Below is a small trained network, with its code and all its weights. Each question gives an input and a target symbol and asks what happens when units are switched off, that is, made to give their printed mean instead of their output.

import numpy as np


def w(rows, s, z=0):
    codes = np.array(rows[::2]) - 128.0
    scale = np.full(codes.shape[1], s)
    scale[-1] = z or s
    return codes * scale


def f(y):
    return np.maximum(y, 0)


def softmax(a):
    e = np.exp(a - a.max(-1, keepdims=True))
    return e / e.sum(-1, keepdims=True)


def log_softmax(a):
    a = a - a.max(-1, keepdims=True)
    return a - np.log(np.exp(a).sum(-1, keepdims=True))


def net(x, mask):
    ids = ['ΓΔΣΦΩβηλμπτψ'.index(c) for c in x.split()]
    T = len(ids)
    res = E[ids] + P[:T]
    u = 0
    for l in range(2):
        q, k, v = (res @ M[l].T for M in (Q, K, V))
        z = softmax(np.where(np.tri(T) > 0, q @ k.T / 4**0.5, -1e9)) @ v
        res = res + np.where(mask[u], z, O[l][:, -1]) @ O[l][:, :-1]
        u += 1
        y = f(res @ A[l][:, :-1].T + A[l][:, -1])
        res = res + np.where(mask[u : u + 12], y, B[l][:, -1]) @ B[l][:, :-1]
        u += 12
    return log_softmax(res[-1] @ U[:, :-1].T + U[:, -1])


Q, K, V, O, A, B = {}, {}, {}, {}, {}, {}
E = w([
[69,207,107,103,12,70,79,169,103,101],'Γ',
[64,179,232,129,35,159,193,108,170,79],'Δ',
[117,72,70,150,200,246,90,78,183,152],'Σ',
[171,51,112,122,139,118,77,182,150,163],'Φ',
[83,178,95,82,198,46,196,74,153,40],'Ω',
[72,127,80,149,90,123,47,98,207,106],'β',
[134,163,183,57,180,128,26,155,78,57],'η',
[104,126,206,178,85,198,190,76,196,184],'λ',
[88,214,189,121,184,151,150,171,82,150],'μ',
[171,123,74,146,56,249,11,200,126,166],'π',
[163,113,126,145,163,128,86,94,165,175],'τ',
[144,131,28,205,118,174,171,100,141,114],'ψ',
],0.019)
P = w([
[141,174,74,125,205,67,118,192,36,114],'0',
[199,108,108,129,166,191,180,158,64,122],'1',
[167,171,172,165,156,111,138,110,101,123],'2',
[107,39,201,78,49,128,137,210,105,125],'3',
[7,255,214,165,144,155,149,188,163,131],'4',
[136,48,237,85,88,153,172,159,213,76],'5',
[80,172,227,177,181,104,126,235,178,76],'6',
],0.0095)
Q[0] = w([
[153,218,123,85,118,115,123,189,165,157],'L0H0',
[93,63,112,200,138,106,86,62,2,69],'L0H0',
[174,122,139,198,144,71,113,76,82,137],'L0H0',
[123,129,189,187,140,106,104,179,151,108],'L0H0',
],0.0064)
K[0] = w([
[176,19,149,147,114,52,126,235,145,39],'L0H0',
[176,93,93,83,151,109,177,65,2,206],'L0H0',
[237,137,214,217,205,120,111,76,14,144],'L0H0',
[129,185,202,195,160,242,208,145,144,125],'L0H0',
],0.0044)
V[0] = w([
[165,138,86,37,159,2,162,59,137,223],'L0H0',
[105,88,109,79,141,130,133,185,137,40],'L0H0',
[167,94,87,19,87,77,86,108,176,138],'L0H0',
[248,169,100,249,171,146,160,72,65,120],'L0H0',
],0.0057)
O[0] = w([
[96,135,130,144,91,154,120,125,96,178,3],'L0H0',
[189,119,81,109,130,120,77,65,87,90,167],'L0H0',
[195,158,94,169,228,76,142,104,78,54,93],'L0H0',
[8,201,89,104,107,187,111,176,118,121,46],'L0H0',
],0.011,0.0047)
A[0] = w([
[58,33,115,167,174,146,107,66,120,131,22],'L0N0',
[154,69,180,210,118,182,109,132,116,180,126],'L0N1',
[192,169,70,105,151,135,158,148,148,143,253],'L0N2',
[74,101,34,112,165,90,97,77,174,74,141],'L0N3',
[118,141,70,196,125,92,166,110,180,191,111],'L0N4',
[146,72,132,68,210,79,27,79,116,167,63],'L0N5',
[136,100,187,207,136,113,126,127,106,172,79],'L0N6',
[126,121,201,85,203,181,116,110,45,127,153],'L0N7',
[114,82,111,98,146,137,201,192,40,157,43],'L0N8',
[162,182,117,133,199,146,107,189,159,207,95],'L0N9',
[141,90,52,83,91,108,156,175,69,92,51],'L0N10',
[119,108,189,116,69,151,254,200,134,160,166],'L0N11',
],0.0076,0.0051)
B[0] = w([
[157,205,128,170,200,189,145,92,194,100,146],'L0N0',
[179,187,128,132,156,129,206,156,166,171,200],'L0N1',
[40,103,134,177,66,31,71,72,80,102,244],'L0N2',
[83,60,166,177,110,112,173,100,209,91,226],'L0N3',
[165,78,166,189,139,254,117,139,130,122,166],'L0N4',
[47,194,134,212,158,166,112,139,121,155,199],'L0N5',
[163,198,109,111,96,182,240,219,96,168,152],'L0N6',
[114,87,58,111,239,49,155,119,160,155,204],'L0N7',
[149,95,96,131,199,148,125,198,88,44,144],'L0N8',
[92,168,122,178,109,68,129,183,146,103,192],'L0N9',
[116,66,199,182,168,179,63,101,76,60,177],'L0N10',
[169,72,130,231,31,141,148,118,87,31,254],'L0N11',
],0.0066,0.0056)
Q[1] = w([
[45,245,94,165,144,119,127,123,150,194],'L1H0',
[120,2,116,119,171,138,111,94,79,122],'L1H0',
[151,171,161,193,99,42,103,175,125,88],'L1H0',
[221,119,175,174,143,57,163,186,116,167],'L1H0',
],0.0071)
K[1] = w([
[152,2,50,76,129,149,104,87,62,137],'L1H0',
[118,211,118,167,150,137,60,81,104,151],'L1H0',
[195,89,177,51,175,123,132,127,192,175],'L1H0',
[207,200,160,68,113,79,99,105,224,80],'L1H0',
],0.0065)
V[1] = w([
[200,31,83,198,130,216,46,132,140,186],'L1H0',
[151,40,103,106,134,153,203,162,22,39],'L1H0',
[129,44,71,159,56,120,168,101,202,111],'L1H0',
[108,2,223,186,219,103,168,184,160,214],'L1H0',
],0.0063)
O[1] = w([
[145,113,135,135,150,139,163,152,79,2,116],'L1H0',
[80,20,119,65,93,46,130,175,126,169,178],'L1H0',
[171,94,86,106,111,111,235,105,51,118,254],'L1H0',
[29,119,158,139,95,165,41,98,67,152,169],'L1H0',
],0.0097,0.0048)
A[1] = w([
[163,146,102,82,221,111,61,56,69,171,2],'L1N0',
[142,117,44,51,52,160,42,165,64,169,111],'L1N1',
[173,230,231,143,93,157,201,152,96,136,107],'L1N2',
[92,108,149,151,158,168,184,137,135,186,50],'L1N3',
[108,132,106,20,111,125,126,156,162,80,179],'L1N4',
[141,133,104,177,181,77,99,2,92,107,177],'L1N5',
[192,196,108,160,88,84,109,117,57,205,120],'L1N6',
[92,199,170,120,92,210,102,116,120,44,114],'L1N7',
[188,148,218,129,95,122,200,56,126,157,64],'L1N8',
[110,220,107,108,100,162,90,63,47,155,20],'L1N9',
[111,58,67,121,191,195,201,92,133,213,20],'L1N10',
[90,92,159,71,92,164,185,98,180,121,23],'L1N11',
],0.0083,0.005)
B[1] = w([
[128,255,177,85,112,159,230,146,84,106,147],'L1N0',
[108,82,244,138,141,105,243,71,149,191,170],'L1N1',
[195,88,84,61,143,184,36,185,132,134,202],'L1N2',
[139,112,64,117,66,168,179,208,127,179,160],'L1N3',
[240,5,218,178,175,138,83,123,163,72,169],'L1N4',
[140,138,146,139,135,193,191,154,128,190,254],'L1N5',
[203,113,97,83,156,216,154,176,133,246,178],'L1N6',
[105,106,104,103,245,146,158,63,207,157,208],'L1N7',
[164,44,39,111,85,143,23,158,106,89,203],'L1N8',
[133,193,193,150,241,152,155,109,119,122,147],'L1N9',
[31,167,150,97,207,200,115,41,183,149,160],'L1N10',
[165,141,138,85,226,103,27,157,124,112,180],'L1N11',
],0.0075,0.01)
U = w([
[203,181,78,144,128,29,112,209,162,150,164],'Γ',
[115,66,70,80,173,62,151,84,97,162,17],'Δ',
[104,116,123,65,168,158,115,116,148,102,147],'Σ',
[108,94,169,161,151,100,60,98,40,104,162],'Φ',
[134,123,130,84,116,132,135,136,101,189,47],'Ω',
[182,158,76,122,123,167,140,148,35,134,58],'β',
[120,122,179,101,152,89,22,142,155,126,102],'η',
[96,85,76,201,34,117,164,56,103,94,254],'λ',
[107,144,223,144,21,151,93,173,106,148,113],'μ',
[155,137,139,123,145,68,62,168,157,1,85],'π',
[138,172,160,114,160,148,61,151,135,102,177],'τ',
[148,141,196,115,98,107,154,183,170,44,191],'ψ',
],0.0079,0.0047)

Each question gives the input, a string of symbols that net reads in full, and the target symbol t.
The units are the heads (4 rows each of Q, K, V and O) and the neurons (one row each of A and B). Each row of codes is followed by its name. A weight is (code - 128) times the scale printed after its matrix; where a second scale follows, it is the last column's (O, A, B and U).
mask holds one flag per unit, layer by layer, with each layer's heads first. A switched-off unit (its flag False) gives its mean, the last column of its rows in O or B, instead of its output. The means were averaged over made-up inputs and are rounded, as every weight is.
A unit's drop is (log p(t) with every unit on - log p(t) with that unit switched off) / (log p(t) with every unit on - log p(t) with every unit switched off).
The circuit of an input: a set's keep is (log p(t) with only the set's units on - log p(t) with every unit switched off) / (log p(t) with every unit on - log p(t) with every unit switched off). Starting from the 12 units with the biggest drops (on a tie, the unit counted first), units are removed one at a time, each time the one whose removal leaves the highest keep (on an exact tie, the one counted first), for as long as the keep stays at least 0.8.
circuit, biggest first: the units of the circuit, biggest drop first
most important unit: the unit with the biggest drop
k most important neurons: the k neurons with the biggest drops, biggest first
k most important neurons of layer l: the k neurons of layer l with the biggest drops, biggest first
input Γ Δ Γ Σ Φ Φ β, target λ: circuit, biggest first -> [L1H0]
input μ Γ Γ ψ ψ β μ, target β: circuit, biggest first -> [L1H0; L0N3]
input β μ Δ β Δ Γ Ω, target Δ: circuit, biggest first -> [L1H0; L0H0]
input λ Γ τ, target Γ: circuit, biggest first -> [L1H0; L0N9; L0H0; L0N1]
input η μ Φ Γ Γ λ Γ, target λ: 2 most important neurons of layer 0 -> [L0N11; L0N1]
input Δ β Γ τ Γ, target Σ: circuit, biggest first -> [L1H0; L1N7]
input Δ ψ β, target π: 2 most important neurons of layer 1 -> [L1N11; L1N4]
input λ Γ μ ψ η β π, target β: 2 most important neurons of layer 0 -> [L0N3; L0N1]
input Δ μ Γ Φ, target Γ: circuit, biggest first -> [L1H0; L0N11]
input Γ β Ω ψ Γ β Δ, target π: circuit, biggest first -> [L1N11; L1N8; L0H0]
input η Ω μ, target Ω: circuit, biggest first -> [L1H0; L0N3; L1N6]
input Γ Γ η, target τ: 2 most important neurons -> [L1N0; L0N5]
input Γ ψ Γ, target ψ: circuit, biggest first -> [L1H0; L0H0; L1N4; L1N8]
input μ μ μ, target μ: circuit, biggest first -> [L0H0]
input ψ τ π Φ, target π: circuit, biggest first -> [L1H0; L1N5]
input Δ Ω Γ β η μ Φ, target μ: 4 most important neurons of layer 0 -> [L0N7; L0N5; L0N6; L0N1]
input Δ Γ Φ Γ Γ Γ, target Γ: circuit, biggest first -> [L0H0; L1H0; L0N3]
input Ω Γ β Ω, target λ: circuit, biggest first -> [L0N3; L1H0; L1N2; L1N7]
input Γ Γ μ τ Γ Γ λ, target β: 3 most important neurons of layer 0 -> [L0N11; L0N1; L0N6]
input Γ Γ μ η π, target η: 2 most important neurons of layer 0 -> [L0N7; L0N2]
input Γ β Φ β Γ Φ μ, target Φ: 3 most important neurons of layer 0 -> [L0N1; L0N9; L0N7]
input ψ Γ Γ Σ Γ η, target τ: 3 most important neurons of layer 0 -> [L0N5; L0N11; L0N3]
input Φ Φ π Γ Δ Φ, target Δ: circuit, biggest first -> [L1H0; L0N11]
input π μ Γ μ Γ, target μ: most important neuron of layer 1 -> [L1N1]
input η Γ π Φ, target π: 2 most important neurons -> [L0N1; L1N5]
input Γ Ω Γ, target Ω: 2 most important neurons of layer 0 -> [L0N3; L0N11]
input μ β Γ Φ ψ Γ τ, target Γ: most important unit -> L0N5
input ψ Δ Γ, target Δ: 2 most important neurons of layer 1 -> [L1N1; L1N6]
